Here is a tiny trained network, its code and every weight. The questions are about switching its units off for an input and a class, where a switched-off unit gives its printed mean instead of its output.

import numpy as np


def w(rows, s, z=0):
    codes = np.array(rows[::2]) - 128.0
    scale = np.full(codes.shape[1], s)
    scale[-1] = z or s
    return codes * scale


def f(y):
    return np.maximum(y, 0)


def log_softmax(a):
    a = a - a.max(-1, keepdims=True)
    return a - np.log(np.exp(a).sum(-1, keepdims=True))


def net(x, mask):
    res = np.array(x, float).reshape(1, 6) / 4 @ E
    y = f(res @ A[0][:, :-1].T + A[0][:, -1])
    res = res + np.where(mask, y, B[0][:, -1]) @ B[0][:, :-1]
    return log_softmax(res[-1] @ U[:, :-1].T + U[:, -1])


A, B = {}, {}
E = w([
[240,182,101,156],'x0',
[128,117,119,139],'x1',
[127,125,125,131],'x2',
[209,27,136,72],'x3',
[129,140,139,115],'x4',
[141,109,247,177],'x5',
],0.014)
A[0] = w([
[138,126,88,163,114],'n1',
[104,124,73,112,143],'n2',
[63,166,214,142,157],'n3',
[185,101,254,204,110],'n4',
[216,147,79,74,120],'n5',
[144,75,145,108,151],'n6',
[173,111,209,180,40],'n7',
[140,87,144,111,148],'n8',
[80,152,72,80,64],'n9',
[124,111,116,152,123],'n10',
[216,201,139,205,9],'n11',
[79,157,175,202,135],'n12',
[179,171,136,175,175],'n13',
[163,137,93,94,114],'n14',
[160,49,156,73,119],'n15',
[70,116,171,166,151],'n16',
[104,217,98,172,73],'n17',
[99,148,71,85,193],'n18',
[101,195,102,147,148],'n19',
[57,68,130,76,132],'n20',
[149,126,175,144,168],'n21',
[105,139,71,96,158],'n22',
[160,98,46,96,99],'n23',
[103,181,110,159,180],'n24',
[194,128,94,101,117],'n25',
[35,134,181,183,126],'n26',
[65,68,112,63,48],'n27',
[117,152,151,103,115],'n28',
[55,71,131,65,106],'n29',
[106,213,88,173,48],'n30',
[178,139,82,78,119],'n31',
[63,151,20,67,62],'n32',
[138,33,179,85,9],'n33',
[102,184,108,163,177],'n34',
[127,184,179,149,74],'n35',
[103,185,110,163,170],'n36',
[84,132,80,119,70],'n37',
[70,56,191,122,121],'n38',
[142,172,80,121,84],'n39',
[156,120,79,76,119],'n40',
[53,135,189,160,143],'n41',
[94,79,90,187,115],'n42',
],0.014,0.015)
B[0] = w([
[125,147,147,154,152],'n1',
[147,140,130,108,189],'n2',
[95,98,137,138,230],'n3',
[191,146,78,65,255],'n4',
[73,133,163,185,234],'n5',
[149,149,126,148,198],'n6',
[250,252,130,173,183],'n7',
[142,165,115,149,184],'n8',
[130,73,86,104,178],'n9',
[133,126,129,132,132],'n10',
[143,63,29,7,201],'n11',
[89,78,153,138,209],'n12',
[145,165,152,170,227],'n13',
[109,124,170,165,175],'n14',
[159,165,89,100,224],'n15',
[94,53,158,133,205],'n16',
[194,199,148,146,200],'n17',
[154,169,146,157,234],'n18',
[153,144,88,101,213],'n19',
[217,168,98,86,221],'n20',
[89,97,135,92,197],'n21',
[160,155,119,124,206],'n22',
[126,122,142,170,198],'n23',
[154,95,91,71,221],'n24',
[108,125,171,184,201],'n25',
[91,76,158,173,226],'n26',
[191,232,148,148,185],'n27',
[141,114,133,147,139],'n28',
[219,169,119,117,213],'n29',
[184,217,177,158,189],'n30',
[80,125,177,172,198],'n31',
[140,95,72,71,222],'n32',
[125,63,76,115,185],'n33',
[141,118,109,86,223],'n34',
[126,101,112,147,161],'n35',
[168,112,64,70,219],'n36',
[126,100,127,99,161],'n37',
[120,89,134,103,217],'n38',
[124,153,167,126,166],'n39',
[100,101,185,160,189],'n40',
[75,96,130,157,220],'n41',
[125,130,119,135,152],'n42',
],0.012,0.015)
U = w([
[189,63,4,20,254],'0',
[237,254,94,153,166],'1',
[55,61,174,213,4],'2',
],0.0097,0.00065)

Each question gives the input, the list of numbers given to net, and the class t.
The units are the neurons (one row each of A and B). Each row of codes is followed by its name. A weight is (code - 128) times the scale printed after its matrix; where a second scale follows, it is the last column's (A, B and U).
mask holds one flag per neuron, in row order. A switched-off neuron (its flag False) gives its mean, the last column of its row in B, instead of its output. The means were averaged over made-up inputs and are rounded, as every weight is.
A unit's drop is (log p(t) with every unit on - log p(t) with that unit switched off) / (log p(t) with every unit on - log p(t) with every unit switched off).
The circuit of an input: a set's keep is (log p(t) with only the set's units on - log p(t) with every unit switched off) / (log p(t) with every unit on - log p(t) with every unit switched off). Starting from the 12 units with the biggest drops (on a tie, the unit counted first), units are removed one at a time, each time the one whose removal leaves the highest keep (on an exact tie, the one counted first), for as long as the keep stays at least 0.8.
circuit, biggest first: the units of the circuit, biggest drop first
k most important neurons: the k neurons with the biggest drops, biggest first
drop of u: that unit's drop, to one decimal
input [6,7,6,-3,6,4], class 0: circuit, biggest first -> (n11)
input [1,-1,1,-1,2,-6], class 1: 3 most important neurons -> (n11 n18 n33)
input [8,-6,5,1,-4,-6], class 2: 2 most important neurons -> (n5 n31)
input [-8,5,5,-3,-5,1], class 2: 2 most important neurons -> (n26 n4)
input [-6,-2,1,2,1,0], class 1: 2 most important neurons -> (n27 n11)
input [0,-1,-7,-2,3,-1], class 0: 2 most important neurons -> (n7 n27)
input [-5,5,-7,5,-8,0], class 1: 2 most important neurons -> (n27 n11)
input [-5,3,-2,6,8,0], class 1: 2 most important neurons -> (n27 n11)
input [-6,5,-5,6,-5,0], class 1: 3 most important neurons -> (n27 n11 n29)
input [7,-2,4,-3,7,7], class 0: drop of n11 -> 0.9
input [8,-5,2,-3,-1,8], class 0: drop of n11 -> 1.2
input [2,-6,-5,-4,8,3], class 0: drop of n31 -> 0.0
input [-4,-8,-7,1,5,-3], class 1: 2 most important neurons -> (n11 n27)
input [-8,2,4,6,-3,-7], class 1: circuit, biggest first -> (n27)
